Below are the code and all the weights of a small trained network. Each question names an input and a class and asks about switching units off, where a switched-off unit gives its printed mean instead of its output.

import numpy as np


def w(rows, s, z=0):
    codes = np.array(rows[::2]) - 128.0
    scale = np.full(codes.shape[1], s)
    scale[-1] = z or s
    return codes * scale


def f(y):
    return y / 2 * (1 + np.tanh(0.7978845608 * (y + 0.044715 * y**3)))


def log_softmax(a):
    a = a - a.max(-1, keepdims=True)
    return a - np.log(np.exp(a).sum(-1, keepdims=True))


def net(x, mask):
    res = np.array(x, float).reshape(1, 8) / 4 @ E
    y = f(res @ A[0][:, :-1].T + A[0][:, -1])
    res = res + np.where(mask, y, B[0][:, -1]) @ B[0][:, :-1]
    return log_softmax(res[-1] @ U[:, :-1].T + U[:, -1])


A, B = {}, {}
E = w([
[123,121,126,131,121,126],'x0',
[129,131,130,124,131,129],'x1',
[70,173,23,200,222,166],'x2',
[93,170,86,2,48,192],'x3',
[57,135,223,167,147,193],'x4',
[192,37,97,90,154,213],'x5',
[137,149,134,110,155,133],'x6',
[126,123,126,136,120,127],'x7',
],0.0083)
A[0] = w([
[104,153,133,124,141,23,157],'n0',
[204,127,45,114,107,59,38],'n1',
[102,142,63,130,128,85,88],'n2',
[209,72,64,122,134,122,101],'n3',
[161,99,147,195,149,92,53],'n4',
[65,149,35,145,145,168,75],'n5',
[94,134,59,174,133,151,63],'n6',
[97,163,80,146,150,146,126],'n7',
[135,60,147,178,193,82,47],'n8',
[117,114,211,162,159,205,160],'n9',
[70,119,173,154,95,209,91],'n10',
[53,183,108,150,122,87,106],'n11',
[63,112,111,151,166,182,73],'n12',
[111,158,84,104,64,186,3],'n13',
[128,166,89,111,108,27,80],'n14',
[31,145,189,152,108,132,72],'n15',
[128,133,52,144,161,155,136],'n16',
[86,125,24,152,154,136,151],'n17',
[104,216,113,155,124,103,122],'n18',
[126,132,83,98,66,222,53],'n19',
[149,149,176,116,82,61,112],'n20',
[191,125,25,112,106,53,56],'n21',
[114,132,170,96,106,75,117],'n22',
[116,147,80,82,77,185,61],'n23',
[189,186,83,99,124,71,194],'n24',
[215,78,144,192,177,105,146],'n25',
[123,57,166,74,108,102,144],'n26',
[116,237,102,100,48,148,88],'n27',
[82,114,191,116,149,166,46],'n28',
[177,76,110,132,139,213,119],'n29',
[158,108,166,114,100,105,96],'n30',
[175,121,180,105,76,117,128],'n31',
[206,141,161,117,70,145,126],'n32',
[189,8,79,99,188,238,70],'n33',
],0.011,0.003)
B[0] = w([
[51,129,67,155,87,89,199],'n0',
[138,152,183,41,58,201,201],'n1',
[142,89,162,133,93,131,161],'n2',
[56,147,118,101,89,150,196],'n3',
[163,216,48,81,186,96,181],'n4',
[174,95,163,159,163,140,201],'n5',
[172,102,168,93,187,165,171],'n6',
[163,73,169,148,135,153,173],'n7',
[170,221,83,43,159,100,194],'n8',
[95,171,131,71,73,194,211],'n9',
[117,190,134,104,101,228,187],'n10',
[116,75,133,199,122,83,196],'n11',
[177,103,206,101,125,189,175],'n12',
[177,201,43,102,161,98,173],'n13',
[42,103,117,99,68,189,189],'n14',
[59,147,172,91,57,169,203],'n15',
[178,96,198,179,145,132,183],'n16',
[183,61,155,118,160,142,203],'n17',
[84,32,131,183,170,110,190],'n18',
[125,187,56,102,165,71,191],'n19',
[171,59,145,185,143,77,200],'n20',
[124,184,209,4,87,225,211],'n21',
[152,45,139,129,140,79,178],'n22',
[148,185,59,112,194,100,188],'n23',
[65,97,144,84,60,202,199],'n24',
[105,203,47,125,155,120,215],'n25',
[171,116,169,128,150,125,188],'n26',
[94,158,57,125,212,56,208],'n27',
[114,131,156,65,99,225,166],'n28',
[26,116,121,189,52,111,196],'n29',
[197,106,102,192,202,157,168],'n30',
[199,98,197,180,152,98,196],'n31',
[176,79,162,180,159,107,183],'n32',
[37,1,97,224,97,64,254],'n33',
],0.0079,0.0098)
U = w([
[128,173,196,76,69,198,150],'0',
[76,98,135,173,104,86,253],'1',
[254,88,201,140,180,125,37],'2',
[172,214,76,106,185,99,31],'3',
],0.011,0.0041)

Each question gives the input, the list of numbers given to net, and the class t.
The units are the neurons (one row each of A and B). Each row of codes is followed by its name. A weight is (code - 128) times the scale printed after its matrix; where a second scale follows, it is the last column's (A, B and U).
mask holds one flag per neuron, in row order. A switched-off neuron (its flag False) gives its mean, the last column of its row in B, instead of its output. The means were averaged over made-up inputs and are rounded, as every weight is.
A unit's drop is (log p(t) with every unit on - log p(t) with that unit switched off) / (log p(t) with every unit on - log p(t) with every unit switched off).
The circuit of an input: a set's keep is (log p(t) with only the set's units on - log p(t) with every unit switched off) / (log p(t) with every unit on - log p(t) with every unit switched off). Starting from the 12 units with the biggest drops (on a tie, the unit counted first), units are removed one at a time, each time the one whose removal leaves the highest keep (on an exact tie, the one counted first), for as long as the keep stays at least 0.8.
units of the circuit, in order: the units of the circuit, biggest drop first
most important unit: the unit with the biggest drop
top k neurons: the k neurons with the biggest drops, biggest first
drop of u: that unit's drop, to one decimal
input [-3,4,3,6,4,5,5,-5], class 3: top 2 neurons	[n19 n23]
input [6,3,-8,8,5,0,5,6], class 2: most important unit	n31
input [6,-8,1,-8,7,6,-5,-8], class 3: units of the circuit, in order	[n8 n25]
input [-8,4,8,-4,-6,7,-7,-2], class 2: top 3 neurons	[n17 n16 n6]
input [-5,6,-4,3,7,-8,3,-6], class 1: top 2 neurons	[n21 n27]
input [-6,1,-3,8,-6,0,2,8], class 3: top 2 neurons	[n27 n23]
input [4,-4,7,1,-6,3,8,-4], class 2: top 2 neurons	[n17 n16]
input [2,2,-6,-6,5,-2,-8,-5], class 2: top 3 neurons	[n20 n31 n30]
input [-6,-8,-6,-6,8,-8,-6,-1], class 0: top 3 neurons	[n15 n33 n9]
input [0,1,-7,-6,-1,-6,5,-1], class 2: top 3 neurons	[n33 n31 n20]
input [4,-5,7,7,-8,-1,-8,-5], class 0: top 2 neurons	[n21 n1]
input [8,-1,1,-1,8,-8,-1,3], class 0: top 3 neurons	[n15 n33 n10]
input [-4,-1,6,-4,6,-1,-6,-6], class 0: top 2 neurons	[n9 n15]
input [4,1,-1,8,-6,1,-2,-3], class 3: units of the circuit, in order	[n23]
input [5,5,-4,-3,3,7,3,8], class 1: drop of n33	0.2
input [-5,-3,4,-2,4,-2,5,2], class 0: drop of n22	0.2
input [-8,4,6,0,2,8,5,-3], class 1: drop of n33	2.8
